Each row is followed by its class number.
[  0 -20 -36  10  20 -40  16 -22 -19 -11  -7   3  13 -11  27 -29   5  10
 -10   3 -24   4  44  40 -14  -7 -23 -10   4  -7  15   3 -20   9  -3 -14]
0
[ 49   4 -33  14   0 -14 -54  -3 -64 -11  -3  29   9  -3 -20 -25 -15   2
  -9  -2  46  13  -6   6  -9  26  13 -24 -10 -12  17  -6 -14   3   5 -20]
1
[ -7  43 -36  44 -12 -16  48  34 -68 -29 -30   7  10 -16  24   3 -24  -6
  -7  20   0 -23 -24 -19  -9 -51 -40  23 -14 -38  15 -44   9 -20  11 -11]
0
[ 28  -8   0  16  -5 -42 -58  -4 -43   1  28  19   3  -3  50 -57  14  -3
  -4  13 -22 -21  22  11  14  70  -2 -34   4 -14  26 -13   1  -6  14   1]
0
[ 17  -5 -20  82 -10 -10  -5 -25 -63   1   5 -17  10  29  14  10   1  -6
   4  -3 -10   1   0  31 -22  42  70   5  -4  18  22  -2   0 -10 -18  -1]
2
[ 40   3 -45  22   0 -14 -37  -2 -48 -10   2  17  16  -3 -17 -26 -10   0
  -7   7  44  -4 -17  15   7  17   8 -34 -17  -6  26  14  -7 -22  12  -4]
1
[  7  16 -11  25  -3 -31  39  54   1 -18  -7  -5   0  -8  39 -42  -5 -22
  -2  43  50 -42  31  20   5   7 -39  -4 -20 -17  -5   7   2  -8  -5  17]
0
[ 45  15 -25  10  -1 -69  -2  21 -21  -6   3   9   3  -7  32 -44  12 -15
   1  10  -6 -27  -1  30   1  44 -23  -8  -3 -14   4   2 -18  -1  37   7]
0
[-17  47 -39  30  -6 -19 -20 -25  -3  -6  13 -18   1  16  11  -3  28 -17
  10   4 -37  -5 -29  15 -10  57  42  16  -7 -16  10 -31  -6 -28 -11   5]
2
[ 23  12 -24  18  -8 -10 -15  20 -32  -9 -16  21   4   1 -18  -9 -55  10
  -1  16  66  -7 -24   9   1   5 -28  -4 -13 -12   5   4 -11 -16  16  -9]
1
[ 22  -1 -49  21 -14 -12 -30   9 -31 -12  10   3 -11 -33 -21 -21  -8  14
  -4  11  52  -3 -18  14  14 -47 -20 -66 -23  15   5  28  -2 -15   6   5]
1
[ -7  10 -25  23  -1 -34 -18 -36 -51   1  84 -19  13  16  30  -5  -3  -8
  -1  30   5  14  17   6 -19  90  32   4  -5 -14  12 -27 -24 -12 -28 -10]
2
[  8  24 -10 -12  -5 -26 -25 -16 -18  -3  -8   6  12  29  17   7 -12 -14
 -12  10   4 -16  14  12 -12  15  50  33 -17  -8  13 -14 -12 -16   1 -15]
2
[ 29  24 -38  69   1  -8 -15 -46 -55  -6  22 -12   7  12  40  -6  22  -1
   2  -8 -35  -3  -4  10 -15 127  41 -10 -27 -12  25 -11 -15 -23 -17 -25]
2
[ 32  -2 -33  34  11   0 -45  21 -38 -11   1  33  12 -13   3 -28 -10  -4
 -10  -7  32 -21 -24   9   3  21   7 -17 -13 -15  28  -7  -3 -19  15 -11]
1
